Below is a small trained network, with its code and all its weights. Each question gives an input and a class and asks what happens when units are switched off, that is, made to give their printed mean instead of their output.

import numpy as np


def w(rows, s, z=0):
    codes = np.array(rows[::2]) - 128.0
    scale = np.full(codes.shape[1], s)
    scale[-1] = z or s
    return codes * scale


def norm(h):
    return h / np.sqrt((h * h).mean(-1, keepdims=True) + 1e-5)


def f(y):
    return np.maximum(y, 0)


def log_softmax(a):
    a = a - a.max(-1, keepdims=True)
    return a - np.log(np.exp(a).sum(-1, keepdims=True))


def net(x, mask):
    res = np.array(x, float).reshape(1, 3) / 4 @ E
    u = 0
    for l in range(3):
        y = f(norm(res) @ A[l][:, :-1].T + A[l][:, -1])
        res = res + np.where(mask[u : u + 11], y, B[l][:, -1]) @ B[l][:, :-1]
        u += 11
    return log_softmax(norm(res)[-1] @ U[:, :-1].T + U[:, -1])


A, B = {}, {}
E = w([
[125,88,24,102,130,189,33,109,77,102],'x0',
[55,233,114,190,140,86,171,106,50,45],'x1',
[166,131,120,155,92,168,234,8,221,133],'x2',
],0.011)
A[0] = w([
[148,122,11,169,177,167,103,96,56,117,1],'L0N1',
[115,60,147,141,163,79,105,171,82,151,37],'L0N2',
[194,89,98,80,41,211,102,23,158,132,101],'L0N3',
[251,34,173,112,102,155,127,61,246,176,123],'L0N4',
[155,37,134,79,134,106,47,209,75,180,71],'L0N5',
[133,155,213,127,122,41,254,115,165,129,72],'L0N6',
[139,125,127,135,64,144,157,73,236,221,31],'L0N7',
[157,60,98,100,97,173,96,185,176,113,42],'L0N8',
[90,170,75,169,97,106,156,106,48,112,95],'L0N9',
[168,184,65,238,106,126,159,60,154,107,18],'L0N10',
[97,150,52,133,149,185,108,73,137,122,71],'L0N11',
],0.0084,0.0059)
B[0] = w([
[105,110,160,179,84,111,106,46,117,115,166],'L0N1',
[168,138,109,97,115,73,134,173,156,102,154],'L0N2',
[70,159,116,170,138,118,148,185,192,254,210],'L0N3',
[223,47,100,77,125,44,89,94,173,29,252],'L0N4',
[109,167,40,97,191,226,131,203,90,124,204],'L0N5',
[80,182,193,220,93,110,129,129,154,253,216],'L0N6',
[161,108,110,109,94,38,118,84,125,47,191],'L0N7',
[133,163,179,144,180,140,117,126,125,211,167],'L0N8',
[77,138,152,61,156,139,91,117,93,77,185],'L0N9',
[118,124,106,78,139,222,161,188,140,121,175],'L0N10',
[100,96,137,170,82,149,148,95,125,81,162],'L0N11',
],0.0096,0.012)
A[1] = w([
[139,154,145,79,144,132,104,131,92,117,25],'L1N1',
[144,158,125,58,122,124,115,163,108,104,9],'L1N2',
[138,79,78,129,129,218,135,131,188,185,82],'L1N3',
[184,92,114,149,115,107,154,111,233,183,99],'L1N4',
[97,147,214,194,127,93,177,131,121,180,148],'L1N5',
[104,141,122,153,130,116,104,155,63,59,108],'L1N6',
[114,120,128,111,122,109,99,154,97,85,60],'L1N7',
[156,132,142,70,212,102,76,246,130,151,106],'L1N8',
[181,96,121,158,142,145,153,142,168,193,33],'L1N9',
[237,93,183,121,116,112,180,106,149,128,60],'L1N10',
[138,81,126,104,152,170,128,104,128,159,2],'L1N11',
],0.011,0.0043)
B[1] = w([
[135,67,80,113,125,137,125,123,201,197,149],'L1N1',
[168,79,94,119,146,124,93,149,150,154,156],'L1N2',
[138,156,119,126,135,100,240,255,138,188,190],'L1N3',
[175,36,144,108,178,97,25,93,50,81,248],'L1N4',
[109,176,156,241,96,197,145,146,130,163,226],'L1N5',
[203,62,157,60,136,53,68,115,154,179,197],'L1N6',
[234,46,88,159,142,94,186,139,202,159,160],'L1N7',
[80,220,110,77,216,91,182,244,98,156,254],'L1N8',
[137,64,176,73,183,95,91,140,65,125,169],'L1N9',
[185,48,162,145,53,68,46,61,124,90,195],'L1N10',
[104,163,75,141,121,81,127,194,127,125,138],'L1N11',
],0.008,0.01)
A[2] = w([
[215,86,174,142,52,107,168,157,162,99,82],'L2N1',
[102,194,196,112,82,102,197,187,119,93,4],'L2N2',
[245,114,187,128,129,128,139,95,175,78,73],'L2N3',
[5,255,117,181,113,183,172,162,132,247,113],'L2N4',
[164,164,83,79,162,132,91,17,68,70,90],'L2N5',
[121,32,31,113,61,167,218,39,159,13,53],'L2N6',
[80,181,151,119,139,99,38,168,96,156,121],'L2N7',
[239,130,107,208,87,98,222,122,226,188,141],'L2N8',
[61,146,248,71,159,139,80,192,105,205,153],'L2N9',
[205,108,132,118,56,79,190,92,215,123,78],'L2N10',
[113,90,43,186,150,158,179,150,162,171,127],'L2N11',
],0.0073,0.0043)
B[2] = w([
[147,93,98,140,180,174,98,79,74,109,168],'L2N1',
[134,161,81,171,106,151,134,96,163,126,155],'L2N2',
[108,104,117,150,77,132,60,53,86,140,174],'L2N3',
[142,99,119,220,36,141,165,116,153,69,255],'L2N4',
[59,64,189,79,125,130,114,85,167,111,163],'L2N5',
[177,210,151,62,181,155,150,237,135,169,174],'L2N6',
[205,116,70,140,101,159,182,106,203,169,192],'L2N7',
[169,41,1,93,154,96,52,98,56,154,187],'L2N8',
[215,115,66,137,122,130,203,132,216,110,219],'L2N9',
[84,122,122,92,161,116,79,121,36,91,176],'L2N10',
[212,154,110,173,144,112,159,146,109,172,166],'L2N11',
],0.0087,0.0098)
U = w([
[148,24,119,102,107,69,47,5,137,129,210],'0',
[173,144,84,52,185,102,152,220,168,199,137],'1',
[63,168,190,14,124,189,126,73,129,97,3],'2',
[98,217,145,208,69,164,190,133,173,159,140],'3',
],0.013,0.0031)

Each question gives the input, the list of numbers given to net, and the class t.
The units are the neurons (one row each of A and B). Each row of codes is followed by its name. A weight is (code - 128) times the scale printed after its matrix; where a second scale follows, it is the last column's (A, B and U).
mask holds one flag per neuron, layer by layer. A switched-off neuron (its flag False) gives its mean, the last column of its row in B, instead of its output. The means were averaged over made-up inputs and are rounded, as every weight is.
A unit's drop is (log p(t) with every unit on - log p(t) with that unit switched off) / (log p(t) with every unit on - log p(t) with every unit switched off).
The circuit of an input: a set's keep is (log p(t) with only the set's units on - log p(t) with every unit switched off) / (log p(t) with every unit on - log p(t) with every unit switched off). Starting from the 12 units with the biggest drops (on a tie, the unit counted first), units are removed one at a time, each time the one whose removal leaves the highest keep (on an exact tie, the one counted first), for as long as the keep stays at least 0.8.
units of the circuit, in order: the units of the circuit, biggest drop first
top k neurons: the k neurons with the biggest drops, biggest first
k most important neurons of layer l: the k neurons of layer l with the biggest drops, biggest first
drop when u is switched off: that unit's drop, to one decimal
input [-8,0,1], class 0: 4 most important neurons of layer 1 : (L1N8 L1N4 L1N10 L1N3)
input [8,-8,3], class 1: units of the circuit, in order : (L1N3)
input [0,8,1], class 3: top 3 neurons : (L0N4 L1N4 L0N7)
input [-8,-4,-3], class 0: top 3 neurons : (L0N3 L1N10 L0N9)
input [6,7,7], class 3: top 2 neurons : (L0N4 L1N4)
input [-6,1,1], class 3: top 2 neurons : (L0N6 L0N4)
input [5,8,7], class 2: top 3 neurons : (L0N9 L0N6 L1N5)
input [-2,5,-3], class 3: 2 most important neurons of layer 0 : (L0N4 L0N7)
input [-8,-5,-3], class 0: 2 most important neurons of layer 0 : (L0N4 L0N3)
input [7,2,7], class 1: top 2 neurons : (L2N6 L0N6)
input [6,2,3], class 3: top 2 neurons : (L0N3 L0N4)
input [3,7,0], class 2: 2 most important neurons of layer 2 : (L2N6 L2N8)
input [6,-1,-1], class 3: 2 most important neurons of layer 0 : (L0N4 L0N1)
input [8,5,8], class 3: units of the circuit, in order : (L0N4)
input [6,5,1], class 2: 2 most important neurons of layer 1 : (L1N4 L1N10)
input [-7,-2,-4], class 3: drop when L0N4 is switched off : 0.1
input [7,0,0], class 3: drop when L0N4 is switched off : 0.3
input [-2,3,-2], class 3: drop when L0N4 is switched off : 1.4
